Here is a tiny trained network, its code and every weight. The questions are about switching its units off for an input and a target symbol, where a switched-off unit gives its printed mean instead of its output.

import numpy as np


def w(rows, s, z=0):
    codes = np.array(rows[::2]) - 128.0
    scale = np.full(codes.shape[1], s)
    scale[-1] = z or s
    return codes * scale


def norm(h):
    return h / np.sqrt((h * h).mean(-1, keepdims=True) + 1e-5)


def f(y):
    return np.maximum(y, 0)


def softmax(a):
    e = np.exp(a - a.max(-1, keepdims=True))
    return e / e.sum(-1, keepdims=True)


def log_softmax(a):
    a = a - a.max(-1, keepdims=True)
    return a - np.log(np.exp(a).sum(-1, keepdims=True))


def net(x, mask):
    ids = ['αβγεζηλξπστω'.index(c) for c in x.split()]
    T = len(ids)
    res = E[ids] + P[:T]
    u = 0
    for l in range(3):
        q, k, v = (norm(res) @ M[l].T for M in (Q, K, V))
        z = softmax(np.where(np.tri(T) > 0, q @ k.T / 2**0.5, -1e9)) @ v
        res = res + np.where(mask[u], z, O[l][:, -1]) @ O[l][:, :-1]
        u += 1
        y = f(norm(res) @ A[l][:, :-1].T + A[l][:, -1])
        res = res + np.where(mask[u : u + 4], y, B[l][:, -1]) @ B[l][:, :-1]
        u += 4
    return log_softmax(norm(res)[-1] @ U[:, :-1].T + U[:, -1])


Q, K, V, O, A, B = {}, {}, {}, {}, {}, {}
E = w([
[126,93,120,124,160],'α',
[118,86,117,121,163],'β',
[151,60,83,83,161],'γ',
[123,190,183,42,166],'ε',
[56,153,78,154,207],'ζ',
[152,150,216,113,104],'η',
[73,88,225,141,98],'λ',
[38,27,149,205,85],'ξ',
[61,177,156,142,153],'π',
[161,175,63,163,103],'σ',
[130,186,114,199,58],'τ',
[72,142,8,174,146],'ω',
],0.012)
P = w([
[82,121,164,42,170],'0',
[79,69,108,61,138],'1',
[62,30,66,54,92],'2',
[51,108,89,66,111],'3',
[37,126,115,94,105],'4',
[30,154,129,114,116],'5',
[42,172,118,124,126],'6',
[43,187,123,126,127],'7',
[29,188,110,129,130],'8',
[53,165,90,116,126],'9',
[38,186,105,100,165],'10',
[113,118,37,2,192],'11',
],0.0032)
Q[0] = w([
[67,83,104,66,112],'L0H0',
[254,131,81,197,70],'L0H0',
],0.0071)
K[0] = w([
[187,253,105,114,52],'L0H0',
[231,16,139,24,250],'L0H0',
],0.0038)
V[0] = w([
[135,117,96,124,100],'L0H0',
[254,86,123,35,118],'L0H0',
],0.0057)
O[0] = w([
[39,208,5,178,76,112],'L0H0',
[128,253,229,251,192,1],'L0H0',
],0.005,0.0035)
A[0] = w([
[132,81,71,253,37,247],'L0N0',
[128,52,107,140,91,169],'L0N1',
[189,201,109,193,85,173],'L0N2',
[109,151,183,85,39,221],'L0N3',
],0.0064,0.0015)
B[0] = w([
[69,221,117,117,160,234],'L0N0',
[150,174,114,127,152,237],'L0N1',
[172,144,105,93,2,170],'L0N2',
[193,137,35,135,98,253],'L0N3',
],0.007,0.0033)
Q[1] = w([
[239,165,202,253,196],'L1H0',
[154,154,111,206,124],'L1H0',
],0.0054)
K[1] = w([
[178,45,254,101,142],'L1H0',
[165,100,136,128,159],'L1H0',
],0.0071)
V[1] = w([
[165,28,135,76,223],'L1H0',
[253,147,58,124,96],'L1H0',
],0.0043)
O[1] = w([
[97,174,254,100,215,98],'L1H0',
[169,219,159,163,105,9],'L1H0',
],0.007,0.0011)
A[1] = w([
[96,2,79,235,196,130],'L1N0',
[134,143,88,179,63,25],'L1N1',
[4,80,138,96,181,160],'L1N2',
[225,104,51,106,158,254],'L1N3',
],0.0083,0.00092)
B[1] = w([
[100,254,184,44,150,204],'L1N0',
[148,114,139,204,63,164],'L1N1',
[207,110,121,118,82,255],'L1N2',
[44,247,197,186,60,200],'L1N3',
],0.0057,0.0072)
Q[2] = w([
[123,21,60,255,102],'L2H0',
[187,10,220,208,204],'L2H0',
],0.005)
K[2] = w([
[183,165,162,73,207],'L2H0',
[116,122,251,3,205],'L2H0',
],0.0057)
V[2] = w([
[36,92,206,164,97],'L2H0',
[138,115,207,134,1],'L2H0',
],0.0071)
O[2] = w([
[59,73,254,143,136,91],'L2H0',
[237,122,154,89,9,254],'L2H0',
],0.0095,0.0028)
A[2] = w([
[218,254,169,128,173,181],'L2N0',
[158,149,20,173,88,84],'L2N1',
[221,102,112,156,67,250],'L2N2',
[82,140,90,186,123,61],'L2N3',
],0.0063,0.0014)
B[2] = w([
[187,122,100,253,181,254],'L2N0',
[88,110,98,195,77,226],'L2N1',
[116,41,183,182,218,255],'L2N2',
[24,118,86,168,172,145],'L2N3',
],0.0046,0.004)
U = w([
[113,106,140,153,136,61],'α',
[102,110,162,120,156,98],'β',
[126,115,134,167,167,150],'γ',
[189,206,158,126,192,165],'ε',
[112,143,84,94,161,67],'ζ',
[254,134,125,171,140,53],'η',
[167,63,185,108,91,154],'λ',
[46,140,193,75,31,186],'ξ',
[172,77,69,61,87,177],'π',
[162,167,58,208,30,133],'σ',
[127,126,115,163,93,5],'τ',
[68,147,41,154,135,212],'ω',
],0.0081,0.003)

Each question gives the input, a string of symbols that net reads in full, and the target symbol t.
The units are the heads (2 rows each of Q, K, V and O) and the neurons (one row each of A and B). Each row of codes is followed by its name. A weight is (code - 128) times the scale printed after its matrix; where a second scale follows, it is the last column's (O, A, B and U).
mask holds one flag per unit, layer by layer, with each layer's heads first. A switched-off unit (its flag False) gives its mean, the last column of its rows in O or B, instead of its output. The means were averaged over made-up inputs and are rounded, as every weight is.
A unit's drop is (log p(t) with every unit on - log p(t) with that unit switched off) / (log p(t) with every unit on - log p(t) with every unit switched off).
The circuit of an input: a set's keep is (log p(t) with only the set's units on - log p(t) with every unit switched off) / (log p(t) with every unit on - log p(t) with every unit switched off). Starting from the 12 units with the biggest drops (on a tie, the unit counted first), units are removed one at a time, each time the one whose removal leaves the highest keep (on an exact tie, the one counted first), for as long as the keep stays at least 0.8.
circuit, biggest first: the units of the circuit, biggest drop first
top k neurons: the k neurons with the biggest drops, biggest first
top k neurons in layer l: the k neurons of layer l with the biggest drops, biggest first
drop of u: that unit's drop, to one decimal
input ξ σ β, target σ: circuit, biggest first => (L1H0)
input π β β ξ ξ α π, target π: circuit, biggest first => (L0H0 L1N3)
input ε τ ξ β ξ ζ π ε γ ζ γ, target ξ: circuit, biggest first => (L1N3 L2H0)
input ε ξ α, target ξ: circuit, biggest first => (L2H0 L1N3)
input γ β λ ε β β β π ξ π, target π: top 2 neurons in layer 1 => (L1N2 L1N0)
input β τ η, target σ: circuit, biggest first => (L0N3 L1H0)
input ε γ π ξ ω ε ξ, target ω: circuit, biggest first => (L0N0 L2H0 L1N3 L1H0)
input ε τ β ξ ε λ ζ α α, target ξ: circuit, biggest first => (L1N3 L2H0)
input γ ζ σ γ, target σ: circuit, biggest first => (L1N3 L0H0)
input ε β β, target ε: top 2 neurons in layer 1 => (L1N2 L1N0)
input ε σ β, target σ: top 3 neurons => (L0N0 L0N2 L2N0)
input η ε ξ, target ξ: top 2 neurons => (L1N0 L0N0)
input ε ξ β ε γ ξ, target ξ: top 2 neurons => (L1N2 L1N0)
input γ ε ζ ω π ε γ ω β, target ω: circuit, biggest first => (L2H0)
input λ ξ λ ω β, target ω: top 2 neurons => (L1N3 L0N1)
input α τ ζ σ ε, target σ: top 2 neurons in layer 0 => (L0N0 L0N3)
input ε β η, target η: top 4 neurons => (L0N3 L1N3 L2N0 L1N0)
input ε γ α ξ λ γ γ λ α ξ ε γ, target ξ: top 2 neurons => (L1N3 L0N0)
input π λ σ γ γ, target σ: top 2 neurons => (L1N3 L2N0)
input ω ζ γ, target ω: circuit, biggest first => (L2H0)
input ε β ω α, target ω: drop of L2H0 => 0.9
input ζ ε ε ω α, target ω: drop of L2N3 => 0.0
input σ ε σ ε τ ε ξ η γ σ λ ζ, target σ: drop of L1N3 => 0.1
input ε β γ, target ε: drop of L1N2 => 0.1
